Here is a tiny trained network, its code and every weight. The questions are about switching its units off for an input and a target symbol, where a switched-off unit gives its printed mean instead of its output.

import numpy as np


def w(rows, s, z=0):
    codes = np.array(rows[::2]) - 128.0
    scale = np.full(codes.shape[1], s)
    scale[-1] = z or s
    return codes * scale


def f(y):
    return np.maximum(y, 0)


def softmax(a):
    e = np.exp(a - a.max(-1, keepdims=True))
    return e / e.sum(-1, keepdims=True)


def log_softmax(a):
    a = a - a.max(-1, keepdims=True)
    return a - np.log(np.exp(a).sum(-1, keepdims=True))


def net(x, mask):
    ids = ['αβδζμξπ'.index(c) for c in x.split()]
    T = len(ids)
    res = E[ids] + P[:T]
    u = 0
    for l in range(3):
        r = res
        for j in range(2):
            rows = slice(2 * j, 2 * j + 2)
            q, k, v = (r @ M[l][rows].T for M in (Q, K, V))
            z = softmax(np.where(np.tri(T) > 0, q @ k.T / 2**0.5, -1e9)) @ v
            o = O[l][rows]
            res = res + np.where(mask[u + j], z, o[:, -1]) @ o[:, :-1]
        u += 2
        y = f(res @ A[l][:, :-1].T + A[l][:, -1])
        res = res + np.where(mask[u : u + 4], y, B[l][:, -1]) @ B[l][:, :-1]
        u += 4
    return log_softmax(res[-1] @ U[:, :-1].T + U[:, -1])


Q, K, V, O, A, B = {}, {}, {}, {}, {}, {}
E = w([
[67,123,128],'α',
[253,49,203],'β',
[125,56,50],'δ',
[100,133,142],'ζ',
[131,156,168],'μ',
[190,187,203],'ξ',
[8,36,235],'π',
],0.013)
P = w([
[55,146,149],'0',
[223,84,216],'1',
[219,76,212],'2',
[213,69,208],'3',
[223,71,203],'4',
[223,67,209],'5',
[230,68,197],'6',
[242,64,195],'7',
[236,59,203],'8',
[254,63,196],'9',
],0.0059)
Q[0] = w([
[139,199,132],'L0H1',
[171,2,186],'L0H1',
[154,109,148],'L0H2',
[89,251,95],'L0H2',
],0.037)
K[0] = w([
[131,209,191],'L0H1',
[138,114,1],'L0H1',
[121,169,110],'L0H2',
[212,40,114],'L0H2',
],0.035)
V[0] = w([
[85,3,204],'L0H1',
[126,132,139],'L0H1',
[186,93,118],'L0H2',
[150,143,144],'L0H2',
],0.006)
O[0] = w([
[254,232,205,253],'L0H1',
[149,134,136,130],'L0H1',
[48,90,160,55],'L0H2',
[138,151,154,118],'L0H2',
],0.0052,0.0037)
A[0] = w([
[190,76,206,2],'L0N1',
[181,254,24,58],'L0N2',
[124,254,31,25],'L0N3',
[164,229,22,65],'L0N4',
],0.0081,0.0047)
B[0] = w([
[4,75,63,255],'L0N1',
[80,76,131,128],'L0N2',
[62,199,145,128],'L0N3',
[101,101,161,128],'L0N4',
],0.012,0.004)
Q[1] = w([
[11,91,252],'L1H1',
[86,140,103],'L1H1',
[89,117,123],'L1H2',
[88,135,33],'L1H2',
],0.031)
K[1] = w([
[91,38,247],'L1H1',
[208,97,119],'L1H1',
[97,127,153],'L1H2',
[115,69,6],'L1H2',
],0.025)
V[1] = w([
[152,50,255],'L1H1',
[172,121,182],'L1H1',
[186,111,64],'L1H2',
[102,144,162],'L1H2',
],0.0075)
O[1] = w([
[254,94,164,255],'L1H1',
[180,138,127,135],'L1H1',
[153,67,185,85],'L1H2',
[130,138,107,148],'L1H2',
],0.0072,0.0095)
A[1] = w([
[157,80,4,133],'L1N1',
[86,64,22,48],'L1N2',
[102,162,205,175],'L1N3',
[60,147,118,1],'L1N4',
],0.014,0.0054)
B[1] = w([
[125,7,33,199],'L1N1',
[123,223,234,167],'L1N2',
[158,81,69,253],'L1N3',
[199,237,162,130],'L1N4',
],0.017,0.0039)
Q[2] = w([
[247,125,172],'L2H1',
[111,61,131],'L2H1',
[254,201,50],'L2H2',
[142,123,46],'L2H2',
],0.037)
K[2] = w([
[63,235,117],'L2H1',
[192,154,191],'L2H1',
[168,254,30],'L2H2',
[160,98,59],'L2H2',
],0.036)
V[2] = w([
[224,142,48],'L2H1',
[211,218,237],'L2H1',
[46,195,7],'L2H2',
[10,91,60],'L2H2',
],0.014)
O[2] = w([
[203,106,227,255],'L2H1',
[88,250,193,139],'L2H1',
[163,230,114,38],'L2H2',
[93,164,11,136],'L2H2',
],0.013,0.0095)
A[2] = w([
[152,99,77,2],'L2N1',
[252,187,31,100],'L2N2',
[248,154,89,239],'L2N3',
[157,223,159,158],'L2N4',
],0.015,0.0092)
B[2] = w([
[116,154,179,163],'L2N1',
[252,235,87,239],'L2N2',
[10,59,126,252],'L2N3',
[121,171,130,167],'L2N4',
],0.021,0.028)
U = w([
[40,187,140,200],'α',
[172,53,52,155],'β',
[2,157,56,147],'δ',
[209,136,60,231],'ζ',
[230,126,131,13],'μ',
[32,237,124,104],'ξ',
[142,203,164,2],'π',
],0.0065,0.004)

Each question gives the input, a string of symbols that net reads in full, and the target symbol t.
The units are the heads (2 rows each of Q, K, V and O) and the neurons (one row each of A and B). Each row of codes is followed by its name. A weight is (code - 128) times the scale printed after its matrix; where a second scale follows, it is the last column's (O, A, B and U).
mask holds one flag per unit, layer by layer, with each layer's heads first. A switched-off unit (its flag False) gives its mean, the last column of its rows in O or B, instead of its output. The means were averaged over made-up inputs and are rounded, as every weight is.
A unit's drop is (log p(t) with every unit on - log p(t) with that unit switched off) / (log p(t) with every unit on - log p(t) with every unit switched off).
The circuit of an input: a set's keep is (log p(t) with only the set's units on - log p(t) with every unit switched off) / (log p(t) with every unit on - log p(t) with every unit switched off). Starting from the 12 units with the biggest drops (on a tie, the unit counted first), units are removed one at a time, each time the one whose removal leaves the highest keep (on an exact tie, the one counted first), for as long as the keep stays at least 0.8.
circuit, biggest first: the units of the circuit, biggest drop first
most important unit: the unit with the biggest drop
k most important neurons: the k neurons with the biggest drops, biggest first
heads that matter: for each layer, one digit per head in row order, 1 if its drop is at least 0.15 and else 0, layers parted by /
input μ ξ δ α π μ, target δ: 2 most important neurons => [L2N3, L0N1]
input ζ π ζ α ζ ζ ζ, target ζ: circuit, biggest first => [L2N2, L2H2, L1H1]
input ζ ζ α α μ α, target ζ: 2 most important neurons => [L0N1, L2N2]
input ξ ζ μ β, target β: circuit, biggest first => [L1N1, L2N2, L2N3, L0N1]
input ξ μ α ζ δ β ξ α μ, target α: circuit, biggest first => [L2N2, L2H2]
input β β β α β, target β: 4 most important neurons => [L0N1, L1N1, L2N3, L2N2]
input π μ ζ α ξ ζ α, target π: 2 most important neurons => [L2N3, L1N1]
input α ζ β ξ, target ξ: 3 most important neurons => [L1N4, L2N3, L1N1]
input δ α α μ, target β: 2 most important neurons => [L0N1, L1N1]
input π ζ ξ α, target π: 4 most important neurons => [L0N1, L2N3, L1N1, L1N3]
input ξ β μ ζ α ζ α δ ζ α, target α: circuit, biggest first => [L2N2, L0N1, L2H2]
input μ ξ ξ β ζ ζ α μ α μ, target δ: most important unit => L1N1
input β ζ ζ β ζ, target μ: circuit, biggest first => [L2H2, L2N3]
input β δ ζ α π β ζ, target μ: heads that matter => 00 / 00 / 11
input β ζ ζ ζ μ, target μ: circuit, biggest first => [L2H2, L2N3]
input ξ ζ α ζ ζ π ζ α, target α: 3 most important neurons => [L2N2, L0N1, L1N1]
input β α ζ ξ, target μ: 3 most important neurons => [L2N3, L1N1, L1N3]
input ξ α α ζ ζ π, target β: heads that matter => 10 / 10 / 01
input α δ α ζ α μ, target ξ: 3 most important neurons => [L1N4, L1N1, L2N3]
input β α ζ ζ α, target μ: heads that matter => 00 / 00 / 01
input π ζ ζ μ, target π: heads that matter => 00 / 11 / 11
input π α ζ ξ ζ π μ ζ ζ, target π: 4 most important neurons => [L0N1, L2N3, L1N1, L1N3]
input μ α ζ α μ β ζ α ζ, target δ: 3 most important neurons => [L1N1, L0N1, L2N3]
input π ζ ζ α β ζ ξ, target π: heads that matter => 00 / 11 / 11
input μ π α ζ μ ζ ζ α ζ, target δ: most important unit => L2N3
